Each row was made from one small tree. Brackets hold a mark, then the marks that hang from it, in alphabetical order. Every link used is in the known rows. Write each row's tree.
Each row is shifted at random along 7 fixed directions that mean nothing.
Known rows:
{H {P {C {Y F}} {Z {N K}}}}: [ -88  -41 -184 -204   72  -21   -2   78    1  159   64  -61  209 -205
 -249 -130 -217  -27  -84  127  -91  153   53 -147  164 -162 -107  -80
  -26  110  -15  -26   28  -15   97  -29  -44  -37  101  155  118 -154
  -54    6 -159  240 -330  116   86 -281   25  114  231  -22]
{C {Y {F {V {Q R}}}}}: [ -24  203  132   76  221 -166  194   38  -61  262   46  126  277 -104
   -2 -171 -153  168 -138  191   26   55  221 -230  -77  410 -116  -33
  -98  -44  181  -52  -70  -51 -142  -68  -77   84   23  -97 -238 -347
 -172  -25  -50  106  -40  207   58 -183   43 -208   29 -116]
{N A {F {Q S}}}: [ -95 -123   29  -76  110  -74 -244    8   15  134   85   88   93 -165
 -367  -67 -209   90   93  189 -104  213  165  -45  -63  -20 -121  -20
  179  -76   91  -39    3   54   83  -63  -66   62 -265   22  259  190
  -89    1 -114  132  -26   24   59 -203  131   26   78 -161]
{V A F {Q R S}}: [-197  117   98   16  130   22  -28  -29  -75   23  175  -11 -142  -74
 -295   -5 -150  344    9  316  113  111   32 -103  -17  241 -297  144
  158 -278  412   31   64   25  226  220 -266 -170 -165  -24  -68   23
 -244  137   25  -86  133   94  289  -79  305   45   33 -325]
{N A {F V}}: [ 105  -64   31  -47   27  -51  -95  145   15  259  182  109   35 -151
 -395 -167 -140 -126  184  111  152  149   86  478 -401   22 -200 -103
  188 -213  216   25  237   24 -194 -207  130   63 -325  -70 -173   76
 -125  -63  -93  279   77  157  -45 -190   -4  139 -131   37]
{K {Q R {V Y}} {S C}}: [-183  -83 -213  -22 -148    6 -104  -26  114 -157    8 -150 -238 -167
 -258  -38 -343    9  219  235  -80  157   90  151  -60 -426   -6   23
  245   45  301 -165   47   -8  228 -312  -91   -6  252 -185 -114   64
  -84  -41  -65  113 -151  104   28 -144   60 -134  141   -1]
{Y {F C {Q S} {V {A {X R}}}}}: [  38  159  125  -41   78   -7 -123  -56  -61  242  -93  193  140  -48
 -205 -182   60   72 -206  102  107    8   94 -351 -106  329  -81   25
  148 -279  171  -51   12  -28   91   11  141   41 -337 -189  -41 -279
 -159  -42 -258  476 -148  117   23 -220  163    3  117 -146]
{P C H {Z {N {K Q}} Y}}: [  -9   13  214 -117  239  215  130  164  -78 -274 -532  -26 -167   35
  520  173  171  208   51 -240   60  -61   40 -273  -93  -17   66 -129
   48  -41  -88 -481 -431  228 -167  213 -137  117  468 -107  -13  142
   78  191  -41  -34  -85  280 -235  140 -189  -11  -43   15]
{C {Y {F {Q {R {P Z}} V}}}}: [  88 -318  -56   67 -163  -19 -150   95  172  403  232  -68  210    4
 -141 -178 -169 -245   30  242   59  122   24  187 -121 -401  -23  -79
  -51  -28   80  -42  183   -9  118 -299  268  118  131   74 -271 -108
   84  -84 -314  443 -158 -187   43 -233   79   99  134   53]
{Y {F {V {Q S}}}}: [-195 -207 -149  406  260   64 -203  -44   26  371   37  163    8  -11
   64  -90 -276  347  108  137 -116  179  117 -282  -22  -68 -174 -250
 -195  -79  488  186 -345  247  141 -514 -118  234  418 -155   11  -52
  287 -111 -152  199   48 -268   93 -459  212 -271   82 -195]
{A {V F Q} {X {R {P C}}} Y}: [  58  246  284   34  -16  -71   23 -273  187  227   44  123    1  -77
  196  174   -6  375   38 -210  109   15   35  -95   91   54   22  112
  -99 -299  440  194 -310  205  123 -374  196    2  191  -25 -134 -122
  -76 -129  -24  146  105  166  181 -194  -66 -132 -167   66]
{A {V Q} Y}: [  30   74  -78  -53 -224 -111  -57   52   82  105  205 -104  104 -144
 -257   61 -234  144  111   91   26  280 -103  254 -117 -174  -53   47
  122  121  163  122    3  -81  164 -276  -27  -95  220 -179   95 -190
  -97 -304 -120   28   79   73  378   39   63   37  -99   22]
{S {C Y} N Z}: [ 163  397    4  -37  321  -72  154 -110 -162  112   19  123  195 -137
 -358 -208 -180 -179 -118  -86  -47   53  250   60  199  212 -151   75
  221  -34  -12 -265  177  125  -83  -60 -121  -16  187   19 -419    0
 -233  352  179  -29 -152  273 -213  189 -100   -1   81  -85]
{F {Q {S {C Y} N}} {V {A X}}}: [   6  -66 -156  -25  -36  115 -295   -3  109  333   70   -1   78  -35
 -452 -125   40 -218 -235  278  145   25   67   51  148 -171   69   93
  408 -115 -186   46  153  -81  430   49  299 -128  -16  131 -247  -45
  -90   62 -236  493 -224  -57  184 -199  163   86  132  -89]
{R {P {C {Y F}} {Z N}}}: [ -13   31  191  -96  127   88   27   26 -199   96  -12  -32   21  -56
 -110 -107 -143  -78    5 -125  -85   39   97 -147 -122  118  -92   53
   47  -69  170 -222   76  194   -1  -29 -149  211  210  -30  -16  -34
   18   96 -104   21 -115  282   25   69  -35  163  213   40]
{Y {F C {V A {Q R {S Z}}}}}: [ 136  -64    7  324  126  185 -110  109   63  143 -109  151 -167  132
  255   -2  179   41    4   80  141   27  -50  -90 -244  -70 -101 -119
   10 -278  333  -82 -119  264  -42 -167  192  221   90 -199 -359  -46
  103   51 -155  380    8 -240  -45 -138   43  -89   -3  -53]
{N {F C} {K S}}: [ -80  102 -100 -136   62 -172   85  175  -96 -164  -37   30    9 -308
 -416  -62 -375  -12  107  -32  -93  177  -12   35 -177 -130 -221  -18
  131  -10  178 -140   55  -81 -116  -56 -220   -4  -46 -156  351  -71
 -219   50 -180   45 -116  223  -21 -175 -107  206  -70   -2]
{S C {N {A X} F} {Z Y}}: [ -39  289 -319   89  180  -99  -54  -90  -97   87   87  133   19 -104
 -448  -56 -321  -28  304 -252 -114  244  108  178  278 -130 -285    2
  152   39  -84  -44  -12  170   42 -266 -163  147  233  -15   59  298
  -32  126  108 -160 -118  114 -181   47  -60  -30   73 -116]
{Y {F {V A {Q R}}}}: [-226  221  -47  237  131  -63   24  156 -198 -192 -212  -74  -82  -78
 -172  105 -151  257  -20   99  -24  129   43 -241 -101  195 -226  113
   78  -23   79  -12 -112  113  101  407 -313  136  184 -305   72 -176
 -136  205 -116 -105 -109   16  240  132   35 -140  142 -235]
{X {R P} {S C {Z Y}}}: [  17 -208 -267  113 -299 -172 -145 -136  -24  152  237   23  406 -342
 -340    7 -297  -70  274  141 -388  107    9   81  213 -424   23 -173
  -89  365  177   67  -91  -12  313 -519   77   72  285  -74  408  -84
   87 -244 -345  284 -274 -279  130 -206  164  -91  338  161]
{N {A X Y} K}: [ 137  378   25  -16 -168  -94   96  118   23 -217  -51  100   95 -205
 -369  303 -319   27  283 -158  -69  381  -26  261 -200  -67 -203  231
  255  167   46  -29  -24  -91 -239 -219 -266  238 -139 -295  395   46
 -307 -162 -270 -150  185  454   75  132 -142   97 -158  126]
{X {R P} {S C N {Z {Y F}}}}: [ 108   59   77  100  -42  -76   77 -225 -142 -100 -189  -90  189 -302
  -72   50   39 -113  -27  -86 -263 -152  111 -125  178 -215   43   17
   48  114  -23 -165   11  255  186  164  104  -17  380   19 -143   15
 -190  478 -160  267 -454 -193  -77  185 -274  -71  224   99]
{Z {Y {F C {Q V}}}}: [ -26 -136 -100  -34 -132 -117  -11   95  -49  187   25 -227  -93    1
 -234 -164 -263  -41  110  -16  -51   90   10  123 -180 -168 -195  -19
    5 -192   61  -74  170  -51  158 -146  -86   49  207 -180 -108  -17
 -119  100 -262  308 -119   12  -40  -34  -47  201   30  -47]
{K S {V Y}}: [-131   11   61  183   97 -134   -8  -82 -128 -251 -181 -241  -99 -356
   91  150 -179  146   38   -5 -291   49  186 -385   65 -405   47  146
  199  158  198 -242 -271   79  224 -204  -48  101  534 -134  164  -30
 -107   61  -62  -39  -47  159  187   89  -45 -359  234  -90]
{Z {N {A {X R S}} F K}}: [ 117  -79  185  -85   38   60   58  -64  114  152 -175    1   12 -202
 -148  -18  -99    2    5  -96    7  -13  168  152  -78 -217 -112 -129
  124 -364   46  -41   29  152 -173   -9  190  -12  -11  159 -274  203
 -247  310 -203  415  -63   59 -200 -152 -378  233 -153  -13]
{C {Y {F {Q R} V}}}: [ -18   34 -139  205  -28 -108  -29  179   46  132   69   92  348  -61
  -48  -18 -203   56   47  244  -54  217   79 -175   -8   17  -14  -90
 -105  246  -24  -39 -134 -141  -33 -225  -38  241   95 -171  138 -326
   87 -320 -286   86  -67  -84  169 -110  187 -156  166  -74]
{Q {R {P H}} S {V F Y}}: [ -83   48  342   82  -42  113   28 -153  -46 -102  244  114  -64 -279
 -230   -6 -253  166  321  277  134  252   47 -118 -218  170 -221    6
  305  -54  332    8  156    0   33 -169 -344  -31  -75 -128   85   84
  -21   10  -42  -59  -18  388  147  -46  213  -96   89   19]
{H {P {C {Y {F {V Q}}}} {Z N}}}: [ 161    0  157 -216    6  177  -49  105  -53 -137  -74 -261   12  -75
 -124  -19  -34 -269  -98  -62   46   90    8   15  -96 -138   11  179
  112  -71  -25 -356  285   84   26  178   15  153   99  -15 -186   89
  -72  213  -99  158 -163  140    4  136 -151  353  181   40]
{P {C {Y {F {V A Q}}}} H}: [ -77 -134   82   60  268  -65  -38   94  -38  228 -148  135 -100   81
  286   67   75  166  -83   31   58   -1   50 -221  111  -66   17  -61
 -123 -151  256 -261 -368  272   28  -79  -33  293  379  -19  -43  -42
  134  112  -27  181 -117   38  -12 -278   53 -109   20    2]
{K {Q {R {P C}} {S N}} V}: [-148 -190  -61 -169 -149  -32 -198  -32  119   66  124  -85 -117 -296
 -558  -92 -367  -15   86  400   68  118  122  160 -192 -381  141   68
  469  -13  180  -95  198  -61  457 -120   34 -164   60  101  -11   23
 -107  -62 -122  285 -221  214  211 -118  182   23  326   34]
{C {Y {F {Q {R P}} V}}}: [ -71  -13   63  303  201    9  142  149  -10    9 -145 -112 -136   63
  167   22  -89  -13  -73   44  -13  -43  160 -103 -124  -16  -57  105
 -107  -88   84  -90  -55  208   39  119  -46  247  468 -109 -463  -91
  -83  346 -134   70 -128  -18   -3   31 -131 -137   17   16]
{Z N {Y {F C Q {V A}}}}: [  -3  -35  -61  -31  -14   52   39   81 -137  167 -155 -183 -110   30
 -145 -173 -119   25    7 -151  -32  -28   60 -113  -88   11 -186  -42
   29 -266 -123 -146  159  -66   95   47  -46   95  161 -140 -154   45
 -121   64 -260  268  -46   63  -31  117  -93  258   45 -187]
{X {S C {N K} Z}}: [ 110  451  -11  -99    1   63  205   73 -192 -228 -114   37  217 -217
 -326  -28  -80  -56  -31    9  -16   96   30  102  -33  162  -96  -47
  273  279  -45 -180   38   -5 -178  117 -206 -101  168 -218 -155 -176
 -325  320  -72  -45 -256  181 -101  219 -206   70   -9   39]
{A V {X R} Y}: [ 159  335  100 -121 -268 -190  119 -192  242  366  243  127  279 -257
 -180  -37  -97  124  100  -15  224  178   59  326 -126   96  -38  -48
  117 -107  305  364 -118 -131 -104 -501  363 -260    5 -119 -290 -545
 -270 -422 -214  406  -47  346   60 -194  -96 -103 -218  231]
{V F {Q {R P} {S C N}} Y}: [  90   57  149 -123 -114  -13  -37  -91  -17  195  267   99  192 -130
 -302  -30  -46  100  -20  247  116   45   30 -104  157   15 -124   31
  194  -80  182  -80  292 -167  200  -79 -143 -123 -363  236   20   87
 -143   70  -31   96   46    8  265   29  184  222  136 -199]
{P {C {Y {F Q}}} H}: [ 101  -63  272 -277   86  -86  -42   28  -97  278   25   83   17   38
 -127 -141 -116 -109  -28  -43  180   64   87   89 -113   77  -18   36
   -3 -261  336 -406   49   82  -92 -184  -81  260   62 -115 -139  -25
  -26   75 -105  262  -76  331 -201 -155   28  280  -16  104]
{V {A Y} {F C {Q {R P}}}}: [ 149   75   92  -34  -64  -30  -73   76  -68  143   62   95  -86   14
 -145  -27   99  -45    8   13   38  -19  -63  -36  -73   72 -122  184
  119 -345  271 -129  253  -45  115  -84   59   14 -441  -24    4   14
 -203 -119 -170  216  142  106  112   74  235  200   66  -65]
{V {A X} {Q R}}: [ -55  -30 -235  -15 -270 -104 -175   93  170  327  215   68  235  -84
 -378   98  -80  122    4  393   44  209  -13  193  114 -179  -82  -33
  239  -89   82  211  -87 -179  297  -32  136 -148 -205  158   92 -252
 -135 -323 -288  310   -7 -146  339 -240  207   38  182 -126]
{X {S {N F}}}: [ -25  203  126  -23   73  -46   81  -38 -213  -80 -143  -19  301 -331
 -125  -63  -57  107  -58   85 -201  101  137 -252   29  138   10 -107
  190  186  -11 -106  -74   46  -63   94 -127 -116  178  -24   65 -215
 -194  210 -114   45 -236   -3   31  100 -190  -61  124  -75]
{F {C Y} V}: [-259   34 -394  162  172 -203  123  213 -104  229   92   56   33 -114
 -354 -233 -340   54  -51  229 -170  113   45  -43   60   35 -167 -109
   53   67    4  189  -20  -73  285 -274  -81    8  278 -109  118 -408
  -35 -145 -166  153 -141  151  268 -361  241 -155   45  -25]
{F {V {Q R S}}}: [ -27 -241  -32  165   21  100 -136   50  132  201   74  -50  -42 -110
 -188  -57 -138  -10  -15  372   75   70   77  216 -177 -160  -11 -120
  224 -178  174  116   40   70  265  -83   79 -113  210   12 -318   -6
   31   75 -166  373  -15 -149  181 -226   74  -21   -1  -20]
{A {V F {Q R S}} X Y}: [ 140   16  220   15 -270  -76 -288 -286  260  212  175 -101   23 -172
  -33  175 -124  108   81   26  132  244  -66  -31  202 -432  120  209
  210 -242  178   99  -56  120  323 -326  287  -65  130   94   37  153
   38 -101 -138  270  108  -45  319  -62  -30   14  -12  -11]
{Y {F C V}}: [ -92    9  -84  169  163 -143  -17   83 -115  214 -173   55  -10 -100
  -73 -139 -100  118 -138   91  -81   27   92 -303  -22   48 -147 -120
   34 -187  138   33  -82  166   91  -11  -16   76  111 -118  -14 -241
  -17  169 -195  369 -192  -58   68 -184   12 -111  119 -126]
{C {Y {F {V Q}}}}: [  42  -78   42  185   35 -125  -40  113  -37   66   -6 -162  119  -68
  -54   19 -220  -76  -45   80 -103  137   80  -92  -11 -220  -21  140
  -40   37   33 -199   53   66   77  -65  -21  280  336 -109  -54  -53
   10  121 -178   86  -22 -105  162   54  -45    5  136  -77]
{P {C {Y {F Q}}} H {Z {N K}}}: [-227 -241 -196 -222  -46   67 -258  113 -139   53   76 -116   45   22
 -549 -146 -508 -151  248 -105   39  321 -172  139   75 -512 -151    7
  -16  121  -20 -304   84   13  301 -201 -203  297  426 -142  495  157
  266 -155 -275  -29 -170  196   45 -189  267  429  139  -34]
{R {P {C {Y F}} H}}: [ 100   49  367 -137  247 -127  228   94  -46  372 -194  294  134 -108
  417   29  343  175 -363  108   59 -248  273 -445    1  389   78 -140
   42 -136  157 -164 -292  212 -201  248   44    9  -41  244 -261 -305
 -130  281  -73  374 -256  223  -51 -137 -191 -163   95  128]

Which tree is each row?
[  -4 -117  -36 -115   97  105   12   33  -31  -10  -92 -247  -90 -141
   12  -29  -91  -77   14  -52 -135   56   95  -48   36 -197  -56  -22
   39  -93   42 -130   24  161   98    8  -51  -15  334  100 -153   84
  -45  210  -89  214 -217   92  -70  -22 -153  133  175   45]
{H {P C {Z N Y}}}
[ -81  227  180   28  253  122  144   21   22   67 -179  164 -142   73
   79 -208   77  231 -168  169  193  -21  137 -284 -264  466 -205 -156
   89 -328  233  -20 -112  162 -103  170  -64  -89  -45 -226 -521 -273
 -220  320  -61  314 -263  142 -205 -181  -22 -148  -68 -119]
{Y {F C {Q R {S Z} V}}}
[ 261  346  -74  125  235   37   67   20  -43 -178 -297  230  219 -194
  -98  144  -28  -53  -59  -93 -112   81  143  -85  199  -16  -50  -75
  271  107 -159 -280 -137  189 -196   51 -166   29  147   -5  -46  104
  -90  325   35   -4 -142   12 -173  267 -180  -66   92  -77]
{S C {N K} Z}
[-167 -163 -167  -43  132   47   65  167  157   89 -175  -12 -104 -166
 -135  -30 -207  216  -60  138  -46   17  161  -72   62 -253 -100 -274
  105 -102  -17   35 -133   54  -21   82  -74 -167  260  180 -131   42
  -95  268 -129  237 -199 -108  -45 -184 -199   93   -3 -148]
{Z {N F {K {Q {S C}}}}}
[-144 -141 -267  197  -16 -110 -140  217  -15  137 -138  -54  -30  -23
 -139   -9 -115  103 -108  174  -90   94  -53 -192   46 -289 -107 -114
   36  -34   -8   59  -80  120  292   63    2  109  217  -85  152 -189
   97  117 -290  330 -208 -336  253 -157   55    3  161 -157]
{Y {F C {V Q}}}
[ -35  117  136 -204  259  -28   88   77   75    7   22  254   -4 -205
 -327  -73 -215  235   95  153  116  106  146  139 -347  112 -222   15
  206 -102  195  -93   35  -36 -195  -43 -116  -98 -357  -63  -45  217
 -404  191  116   42   18  427  -55 -303  -59  -98 -184 -100]
{N A F {K {Q {S Z} {V Y}}}}
[ -94   44 -412  -57  -99   73  -27  167   -2   80  226   82  239 -205
 -455  -93 -402   50  267   54 -137  400  -57   49  -47 -162 -305 -145
    2  353  120  192   87 -161   33 -421 -194   72  -44 -103  419 -184
   22 -473 -316   18  -67  154  123 -246  227  131  141   19]
{H {P {Z {N {A {Y {F C}}} K}}}}
[-206  -86 -281  168   43   -1   99  131  -54   71 -155 -144  -41  -86
 -137   13 -410  297  161  -91 -159  114   30 -142   31 -210 -269 -174
 -141   32 -121   57 -145  -47  107  -47 -315  117  518 -129  178   84
    9   36 -267   18  -33  -62  123  -61 -107   76   -6 -228]
{Z {N K} {Y {F {V Q}}}}
[-158 -257 -277  300  -16   26 -158  155  159  215   86  108   27  -12
   -1   62 -222  255  187  278 -101  109   72  -65  101 -247  -98 -287
 -123   -6  241  232 -239   80  218 -331  -99   31  157   70  113  -57
  241 -156 -306  153   44 -369  162 -249  296  -68  122 -115]
{V {F {Q {R P}}}}
[ 104  -63  338 -191  127  187  -16   51 -183  -97 -154  -34   67 -174
 -218  -95 -215 -112  152 -238  124  119   98  116 -304  -51 -148    4
  234 -177  118 -366  170   91 -142   49 -112   59  109  -96  -30  251
  -16  133 -138   -1  112  390 -264  133  -84  346  -49    5]
{P H {Z {N F K}}}
[-147 -263  -94  265   97  -47  -58 -116    4  136   79    6   28 -131
 -104  -28 -344   28  267  -20 -258   88   94   82  -65 -273 -132 -104
 -243  -56  488   86 -157  286  194 -467  -26  213  500  -88   53 -109
  155  -91 -219  184 -144  -87   -1 -284  144  -89  156  123]
{X {R {P {C {Y F}} Z}}}
[ -90  121  -58  170  -30   69  -67 -246  127  100  139  235   93 -239
 -225 -106 -111  151  212  401   87  339   32 -140   63   32 -218 -281
  304   38   85  116  -27   51  -57 -288 -112  -79 -123   -5    3  -55
   -8  -77    6  246 -335   99   43 -279  183 -306   92 -106]
{Q R {S C {N A}} {V {Y F}}}
[ 219   50 -232  205  -50  118 -153  153  101   52   33  185  187    7
 -134    2  -17 -272  190   -2   79  207  -22  222   24 -160   24 -160
   81   77  -44 -214   86  -16 -207 -380   86  304  -12  -20  -66   21
  183 -286 -102  104  -72 -173 -126   20   96  142   67   29]
{S {C Y} {N {F {Q R} {V A}}}}
[ 342  -70  199  -27 -325  131 -313  -60   35  112  296  -47  177   -4
 -223  215   21 -143  162   16   22  284  -90  148  -47 -382    8  332
  309  -63  280 -248  179 -209  163 -499  131  239 -159  -59  131  168
  -84 -313 -222  126  364  -23  257  167  124  283  182  -68]
{V {A X} {Q S} Y}
[ 178 -131   98   78 -253  -27 -190  166   92 -182 -115 -147   72 -204
  -65  148  -59  -48   51  207  -89  223  -86  -69  -48 -370   27  -77
  304  -42 -131 -202   91   51   25  -36   28   30  -35  -83  284   12
  133   50 -244  259  -48 -216  225  152    9  128  185  -81]
{Q {V {F C}}}
[ 144  -70   98  -33  -81  -60  -51  132   -6  194  125   24  -31   40
 -113   29  105  -18 -121  208   88  -72  -77    5    3  -69  -98  174
   98 -383  214 -186  280    6  225  136  123   30 -423  188  -77   58
 -178   43 -117  236  143  -70  285  -31  212  270  105 -140]
{V A {F {C Y}} {Q {R P}}}
[ -32   69 -171 -111 -245  -41 -217  231  -37  -30  168  -77   75  -92
 -504   66  -70   30    7  302   87  197  -91   -7   78  -83 -161  113
  287   86   -3  -47  170 -213  183  192 -104 -103 -326  -88  298 -132
 -129  -90 -283   66  -30  -76  341  147  347  268  210 -229]
{V A {F {Q {S C}}}}
[ 188   66  277    6    3  -10   81  131   35  -91  -84  -36  -34   42
  116   70   10   63  -81  110   81  -11   14  -58  -90   77  -28   75
   42 -346  191 -314  144   56  -15   83  -54   95 -204   -7 -183   53
 -115  172  -68   85  195  -37   70  114   22  243  -39 -124]
{V {F {C Y}} {Q R}}
[-203 -164    7 -280  160  -57 -144  -55 -188  389   58   26   26   13
 -193 -309 -217   68  123  -71   95   76   30   -9  -35    8 -157 -128
  -64 -180  270 -179 -108   89  215 -231  -99   19  240  -75   94   17
  104  -61  -87  231 -173  333 -160 -377  234   96   64  -29]
{P C H {Z {Y {F Q}}}}
[  52   10 -191   -1  -43 -271 -117    5 -143  -39   18 -213   56 -223
 -424   35 -346 -179   79  -10 -285  141  110   57  305 -316  -85  143
  218   47 -145 -243   84   66  262   -5 -187   41  312  -71  192  246
  -70  282  -40   42 -159  -12   36  257  -28   30  324  -86]
{S C {Z Y}}
